Below are the code and all the weights of a small trained network. Each question names an input and a target symbol and asks about switching units off, where a switched-off unit gives its printed mean instead of its output.

import numpy as np


def w(rows, s, z=0):
    codes = np.array(rows[::2]) - 128.0
    scale = np.full(codes.shape[1], s)
    scale[-1] = z or s
    return codes * scale


def f(y):
    return np.maximum(y, 0)


def softmax(a):
    e = np.exp(a - a.max(-1, keepdims=True))
    return e / e.sum(-1, keepdims=True)


def log_softmax(a):
    a = a - a.max(-1, keepdims=True)
    return a - np.log(np.exp(a).sum(-1, keepdims=True))


def net(x, mask):
    ids = ['ΓΛΣαβεζημπτω'.index(c) for c in x.split()]
    T = len(ids)
    res = E[ids] + P[:T]
    u = 0
    for l in range(3):
        q, k, v = (res @ M[l].T for M in (Q, K, V))
        z = softmax(np.where(np.tri(T) > 0, q @ k.T / 2**0.5, -1e9)) @ v
        res = res + np.where(mask[u], z, O[l][:, -1]) @ O[l][:, :-1]
        u += 1
        y = f(res @ A[l][:, :-1].T + A[l][:, -1])
        res = res + np.where(mask[u : u + 4], y, B[l][:, -1]) @ B[l][:, :-1]
        u += 4
    return log_softmax(res[-1] @ U[:, :-1].T + U[:, -1])


Q, K, V, O, A, B = {}, {}, {}, {}, {}, {}
E = w([
[105,58,130,108,102],'Γ',
[5,133,164,105,92],'Λ',
[120,148,95,86,172],'Σ',
[132,157,87,179,143],'α',
[101,93,85,179,126],'β',
[96,159,99,137,88],'ε',
[188,141,134,171,111],'ζ',
[138,139,81,121,130],'η',
[120,141,129,182,81],'μ',
[110,158,154,137,122],'π',
[167,88,97,139,132],'τ',
[176,158,130,121,163],'ω',
],0.024)
P = w([
[254,84,188,143,95],'0',
[174,180,109,153,245],'1',
[43,111,157,160,173],'2',
[88,108,163,125,165],'3',
[127,150,127,121,195],'4',
[165,137,124,112,205],'5',
[125,148,98,104,226],'6',
],0.0061)
Q[0] = w([
[199,110,198,144,91],'0.h1',
[84,190,183,139,253],'0.h1',
],0.0052)
K[0] = w([
[152,189,92,71,134],'0.h1',
[90,216,123,227,2],'0.h1',
],0.0027)
V[0] = w([
[135,228,118,3,93],'0.h1',
[10,115,107,59,216],'0.h1',
],0.0053)
O[0] = w([
[195,192,211,118,127,1],'0.h1',
[7,68,69,63,147,81],'0.h1',
],0.012,0.0027)
A[0] = w([
[158,150,51,178,59,254],'0.n1',
[59,157,238,58,100,121],'0.n2',
[150,149,56,91,195,145],'0.n3',
[188,65,140,235,2,163],'0.n4',
],0.0067,0.0019)
B[0] = w([
[177,155,120,100,42,254],'0.n1',
[153,243,91,120,254,152],'0.n2',
[171,131,169,60,82,211],'0.n3',
[238,141,130,101,152,224],'0.n4',
],0.007,0.0057)
Q[1] = w([
[112,113,234,148,97],'1.h1',
[177,108,225,1,164],'1.h1',
],0.0066)
K[1] = w([
[2,106,198,150,209],'1.h1',
[119,139,86,118,107],'1.h1',
],0.0042)
V[1] = w([
[43,150,95,236,189],'1.h1',
[110,133,79,254,129],'1.h1',
],0.0062)
O[1] = w([
[72,169,115,179,109,3],'1.h1',
[226,156,2,172,138,170],'1.h1',
],0.0074,0.0059)
A[1] = w([
[178,83,122,25,154,179],'1.n1',
[181,103,148,116,86,254],'1.n2',
[150,255,57,156,194,220],'1.n3',
[49,158,148,149,21,102],'1.n4',
],0.0086,0.0032)
B[1] = w([
[66,187,222,193,196,206],'1.n1',
[70,1,168,119,51,201],'1.n2',
[17,52,87,211,108,246],'1.n3',
[229,214,164,79,12,136],'1.n4',
],0.0059,0.012)
Q[2] = w([
[76,1,163,169,123],'2.h1',
[241,255,119,64,82],'2.h1',
],0.0046)
K[2] = w([
[128,143,253,191,177],'2.h1',
[87,194,32,160,222],'2.h1',
],0.0057)
V[2] = w([
[135,172,140,10,75],'2.h1',
[57,71,147,2,142],'2.h1',
],0.0057)
O[2] = w([
[107,172,210,146,7,2],'2.h1',
[210,88,146,254,216,25],'2.h1',
],0.007,0.0056)
A[2] = w([
[104,107,168,212,155,102],'2.n1',
[108,2,146,152,205,2],'2.n2',
[131,160,112,43,34,141],'2.n3',
[179,197,119,199,149,70],'2.n4',
],0.0078,0.0029)
B[2] = w([
[104,196,81,156,153,190],'2.n1',
[141,255,44,30,8,254],'2.n2',
[220,188,117,147,221,183],'2.n3',
[134,162,127,163,85,146],'2.n4',
],0.0084,0.0064)
U = w([
[133,133,130,48,4,95],'Γ',
[62,95,176,141,91,110],'Λ',
[231,135,147,41,252,196],'Σ',
[171,48,32,205,144,154],'α',
[199,44,3,69,189,209],'β',
[235,242,90,140,106,148],'ε',
[165,76,166,174,53,170],'ζ',
[172,80,135,138,163,133],'η',
[145,106,175,168,62,201],'μ',
[114,145,158,194,91,92],'π',
[247,125,94,69,146,3],'τ',
[203,248,145,182,143,80],'ω',
],0.0057,0.0039)

Each question gives the input, a string of symbols that net reads in full, and the target symbol t.
The units are the heads (2 rows each of Q, K, V and O) and the neurons (one row each of A and B). Each row of codes is followed by its name. A weight is (code - 128) times the scale printed after its matrix; where a second scale follows, it is the last column's (O, A, B and U).
mask holds one flag per unit, layer by layer, with each layer's heads first. A switched-off unit (its flag False) gives its mean, the last column of its rows in O or B, instead of its output. The means were averaged over made-up inputs and are rounded, as every weight is.
A unit's drop is (log p(t) with every unit on - log p(t) with that unit switched off) / (log p(t) with every unit on - log p(t) with every unit switched off).
The circuit of an input: a set's keep is (log p(t) with only the set's units on - log p(t) with every unit switched off) / (log p(t) with every unit on - log p(t) with every unit switched off). Starting from the 12 units with the biggest drops (on a tie, the unit counted first), units are removed one at a time, each time the one whose removal leaves the highest keep (on an exact tie, the one counted first), for as long as the keep stays at least 0.8.
circuit, biggest first: the units of the circuit, biggest drop first
most important unit: the unit with the biggest drop
k most important neurons: the k neurons with the biggest drops, biggest first
top k neurons in layer l: the k neurons of layer l with the biggest drops, biggest first
input ζ Σ Γ Λ, target Σ: top 2 neurons in layer 0 -> (0.n2, 0.n4)
input Λ α α Γ α, target α: circuit, biggest first -> (1.h1, 1.n3)
input α Λ Γ α, target β: top 2 neurons in layer 0 -> (0.n2, 0.n1)
input Γ α ζ ε Γ Γ, target ε: top 2 neurons in layer 2 -> (2.n2, 2.n1)
input Λ α ε, target ε: top 3 neurons in layer 1 -> (1.n4, 1.n2, 1.n1)
input Σ ε Γ Γ Γ ω, target ω: most important unit -> 2.h1
input β α α α ε μ, target α: circuit, biggest first -> (1.h1, 2.n2, 0.h1)
input ζ Γ Σ Σ, target Σ: top 2 neurons in layer 1 -> (1.n1, 1.n3)
input α Σ α, target β: top 2 neurons in layer 1 -> (1.n1, 1.n3)
input Γ α β, target ε: 3 most important neurons -> (2.n2, 1.n2, 2.n1)
input Γ α α ε, target ε: 4 most important neurons -> (1.n4, 2.n3, 1.n2, 0.n4)
input Γ α α π, target ε: 2 most important neurons -> (0.n2, 2.n2)
input τ μ α Γ η Λ Γ, target Γ: 2 most important neurons -> (2.n2, 1.n2)
input α ζ α π ε, target β: top 2 neurons in layer 2 -> (2.n2, 2.n3)
input α π Λ, target β: top 2 neurons in layer 0 -> (0.n2, 0.n3)
input α α ζ β, target β: most important unit -> 2.h1
input Γ Σ Σ Λ τ, target ε: top 2 neurons in layer 2 -> (2.n2, 2.n1)
input α ζ Γ α ε, target β: 3 most important neurons -> (0.n3, 1.n1, 2.n2)
input ζ α Σ Γ Σ Σ α, target Σ: top 2 neurons in layer 2 -> (2.n3, 2.n2)
input ζ α Σ, target Σ: most important unit -> 0.h1
input α Γ α α α α π, target β: 2 most important neurons -> (1.n1, 1.n2)
input ζ α α Γ α τ, target Σ: top 2 neurons in layer 0 -> (0.n4, 0.n3)
input η Σ Γ ζ ω Γ, target Γ: 2 most important neurons -> (2.n2, 2.n3)
input α α α Γ Λ, target β: top 3 neurons in layer 0 -> (0.n2, 0.n1, 0.n3)
input α Σ Γ Λ Λ α π, target β: 2 most important neurons -> (0.n2, 0.n1)
input Λ α α α, target α: top 2 neurons in layer 1 -> (1.n3, 1.n1)
input α η β, target β: top neuron in layer 0 -> (0.n4)
